Below is a small trained network, with its code and all its weights. Each question gives an input and a target symbol and asks what happens when units are switched off, that is, made to give their printed mean instead of their output.

import numpy as np


def w(rows, s, z=0):
    codes = np.array(rows[::2]) - 128.0
    scale = np.full(codes.shape[1], s)
    scale[-1] = z or s
    return codes * scale


def norm(h):
    return h / np.sqrt((h * h).mean(-1, keepdims=True) + 1e-5)


def f(y):
    return y / 2 * (1 + np.tanh(0.7978845608 * (y + 0.044715 * y**3)))


def softmax(a):
    e = np.exp(a - a.max(-1, keepdims=True))
    return e / e.sum(-1, keepdims=True)


def log_softmax(a):
    a = a - a.max(-1, keepdims=True)
    return a - np.log(np.exp(a).sum(-1, keepdims=True))


def net(x, mask):
    ids = ['εηθξπσ'.index(c) for c in x.split()]
    T = len(ids)
    res = E[ids] + P[:T]
    u = 0
    for l in range(2):
        r = norm(res)
        for j in range(3):
            rows = slice(4 * j, 4 * j + 4)
            q, k, v = (r @ M[l][rows].T for M in (Q, K, V))
            z = softmax(np.where(np.tri(T) > 0, q @ k.T / 4**0.5, -1e9)) @ v
            o = O[l][rows]
            res = res + np.where(mask[u + j], z, o[:, -1]) @ o[:, :-1]
        u += 3
        y = f(norm(res) @ A[l][:, :-1].T + A[l][:, -1])
        res = res + np.where(mask[u : u + 4], y, B[l][:, -1]) @ B[l][:, :-1]
        u += 4
    return log_softmax(norm(res)[-1] @ U[:, :-1].T + U[:, -1])


Q, K, V, O, A, B = {}, {}, {}, {}, {}, {}
E = w([
[156,212,42],'ε',
[253,208,172],'η',
[139,192,2],'θ',
[170,236,226],'ξ',
[135,210,33],'π',
[154,245,231],'σ',
],0.005)
P = w([
[123,47,137],'0',
[130,190,131],'1',
[90,108,132],'2',
[149,188,138],'3',
[137,29,163],'4',
[141,199,24],'5',
[85,36,107],'6',
[255,161,94],'7',
[145,61,114],'8',
[173,197,69],'9',
],0.0065)
Q[0] = w([
[109,198,104],'L0H1',
[172,144,175],'L0H1',
[196,197,37],'L0H1',
[153,132,181],'L0H1',
[104,63,91],'L0H2',
[152,160,124],'L0H2',
[255,98,91],'L0H2',
[99,122,98],'L0H2',
[233,108,103],'L0H3',
[118,132,180],'L0H3',
[143,188,113],'L0H3',
[157,117,164],'L0H3',
],0.0094)
K[0] = w([
[68,103,97],'L0H1',
[106,63,137],'L0H1',
[2,162,221],'L0H1',
[166,109,169],'L0H1',
[149,67,245],'L0H2',
[136,132,76],'L0H2',
[113,16,194],'L0H2',
[61,223,91],'L0H2',
[186,53,148],'L0H3',
[92,107,200],'L0H3',
[82,107,106],'L0H3',
[89,105,79],'L0H3',
],0.0078)
V[0] = w([
[48,111,95],'L0H1',
[181,43,145],'L0H1',
[104,153,118],'L0H1',
[213,181,65],'L0H1',
[139,177,135],'L0H2',
[158,139,123],'L0H2',
[149,139,136],'L0H2',
[254,155,136],'L0H2',
[106,144,124],'L0H3',
[123,16,147],'L0H3',
[157,98,93],'L0H3',
[117,126,133],'L0H3',
],0.0071)
O[0] = w([
[251,193,146,42],'L0H1',
[210,174,235,118],'L0H1',
[107,64,82,123],'L0H1',
[241,38,122,211],'L0H1',
[232,75,205,159],'L0H2',
[47,20,188,160],'L0H2',
[124,80,45,151],'L0H2',
[86,71,91,254],'L0H2',
[226,36,8,115],'L0H3',
[65,187,120,68],'L0H3',
[45,98,56,141],'L0H3',
[184,142,146,117],'L0H3',
],0.0026,0.005)
A[0] = w([
[191,201,149,162],'L0N1',
[90,254,154,251],'L0N2',
[138,82,199,167],'L0N3',
[67,175,122,172],'L0N4',
],0.007,0.0012)
B[0] = w([
[64,152,36,253],'L0N1',
[174,72,1,184],'L0N2',
[199,159,132,197],'L0N3',
[216,109,165,102],'L0N4',
],0.0048,0.0025)
Q[1] = w([
[94,129,140],'L1H1',
[102,181,161],'L1H1',
[143,178,172],'L1H1',
[62,125,30],'L1H1',
[107,170,63],'L1H2',
[82,105,136],'L1H2',
[165,98,166],'L1H2',
[118,160,134],'L1H2',
[250,118,80],'L1H3',
[50,114,154],'L1H3',
[168,147,80],'L1H3',
[134,153,176],'L1H3',
],0.011)
K[1] = w([
[122,94,184],'L1H1',
[207,139,255],'L1H1',
[216,178,163],'L1H1',
[96,63,122],'L1H1',
[151,80,192],'L1H2',
[157,191,214],'L1H2',
[50,175,78],'L1H2',
[119,99,120],'L1H2',
[123,23,178],'L1H3',
[119,235,41],'L1H3',
[99,83,116],'L1H3',
[160,211,213],'L1H3',
],0.0094)
V[1] = w([
[151,97,135],'L1H1',
[188,205,109],'L1H1',
[131,45,164],'L1H1',
[199,38,81],'L1H1',
[138,46,120],'L1H2',
[126,157,93],'L1H2',
[201,9,178],'L1H2',
[72,161,163],'L1H2',
[208,107,2],'L1H3',
[129,50,206],'L1H3',
[246,44,161],'L1H3',
[121,222,182],'L1H3',
],0.0061)
O[1] = w([
[59,126,238,136],'L1H1',
[61,103,44,171],'L1H1',
[90,223,194,105],'L1H1',
[56,109,201,208],'L1H1',
[145,177,204,145],'L1H2',
[78,83,129,138],'L1H2',
[175,118,254,166],'L1H2',
[127,161,100,74],'L1H2',
[159,131,235,182],'L1H3',
[84,37,106,177],'L1H3',
[70,73,128,253],'L1H3',
[93,212,110,77],'L1H3',
],0.0038,0.0061)
A[1] = w([
[146,152,234,104],'L1N1',
[175,137,108,254],'L1N2',
[10,186,64,218],'L1N3',
[61,160,254,151],'L1N4',
],0.0068,0.0016)
B[1] = w([
[57,129,119,182],'L1N1',
[105,178,202,254],'L1N2',
[96,180,254,171],'L1N3',
[85,207,234,239],'L1N4',
],0.0059,0.0012)
U = w([
[112,143,228,252],'ε',
[86,2,97,115],'η',
[206,159,142,115],'θ',
[86,166,87,105],'ξ',
[166,144,142,50],'π',
[95,170,98,90],'σ',
],0.0084,0.0038)

Each question gives the input, a string of symbols that net reads in full, and the target symbol t.
The units are the heads (4 rows each of Q, K, V and O) and the neurons (one row each of A and B). Each row of codes is followed by its name. A weight is (code - 128) times the scale printed after its matrix; where a second scale follows, it is the last column's (O, A, B and U).
mask holds one flag per unit, layer by layer, with each layer's heads first. A switched-off unit (its flag False) gives its mean, the last column of its rows in O or B, instead of its output. The means were averaged over made-up inputs and are rounded, as every weight is.
A unit's drop is (log p(t) with every unit on - log p(t) with that unit switched off) / (log p(t) with every unit on - log p(t) with every unit switched off).
The circuit of an input: a set's keep is (log p(t) with only the set's units on - log p(t) with every unit switched off) / (log p(t) with every unit on - log p(t) with every unit switched off). Starting from the 12 units with the biggest drops (on a tie, the unit counted first), units are removed one at a time, each time the one whose removal leaves the highest keep (on an exact tie, the one counted first), for as long as the keep stays at least 0.8.
units of the circuit, in order: the units of the circuit, biggest drop first
unit that matters most: the unit with the biggest drop
k most important neurons: the k neurons with the biggest drops, biggest first
top k neurons in layer l: the k neurons of layer l with the biggest drops, biggest first
which heads matter: for each layer, one digit per head in row order, 1 if its drop is at least 0.15 and else 0, layers parted by /
input θ σ η ξ, target θ: 2 most important neurons : [L0N2 L1N2]
input η ξ η π η η η η η θ, target η: units of the circuit, in order : [L1H3 L1H2]
input ξ ξ η σ η ε σ ε σ η, target ξ: units of the circuit, in order : [L0N2 L1H3 L0N1]
input η η ξ π, target η: top 3 neurons in layer 0 : [L0N4 L0N3 L0N1]
input ξ η η σ η θ η η π ε, target η: which heads matter : 010 / 001
input ξ θ ξ ξ, target ξ: which heads matter : 000 / 101
input η η π η θ η θ ξ ε, target ε: which heads matter : 000 / 101
input η ξ σ ξ, target η: unit that matters most : L0N2
input η σ η η ξ π θ, target ε: units of the circuit, in order : [L1H1 L0N2 L1H3 L1H2]
input ξ ξ ξ ξ, target ξ: which heads matter : 001 / 101
input η η θ, target ε: 3 most important neurons : [L0N2 L0N3 L1N4]
input θ ε ξ π σ η η η η σ, target η: which heads matter : 000 / 001
input η θ ξ σ, target η: 2 most important neurons : [L0N2 L1N4]
input θ η η π, target θ: which heads matter : 011 / 001
input θ η σ π, target θ: which heads matter : 010 / 001
input θ η η σ, target θ: 4 most important neurons : [L0N3 L0N2 L0N1 L1N2]
input η η π, target ε: unit that matters most : L0N3
input π η η ε, target θ: top 2 neurons in layer 0 : [L0N3 L0N2]
input η θ η θ η σ η ξ, target η: which heads matter : 000 / 001
input σ η η σ η η, target η: 2 most important neurons : [L1N4 L0N3]
input θ θ ξ σ η θ ξ η ε, target ε: 3 most important neurons : [L0N3 L0N2 L1N4]
input η η η π η η η η η θ, target η: which heads matter : 000 / 001
input η η θ π ε θ θ η η ε, target θ: top 2 neurons in layer 1 : [L1N2 L1N1]
input θ η ε σ, target θ: most important neuron : [L1N4]
input ξ ε σ η, target ξ: 2 most important neurons : [L1N3 L1N4]
input ε ξ π, target ε: 3 most important neurons : [L0N1 L0N2 L1N4]
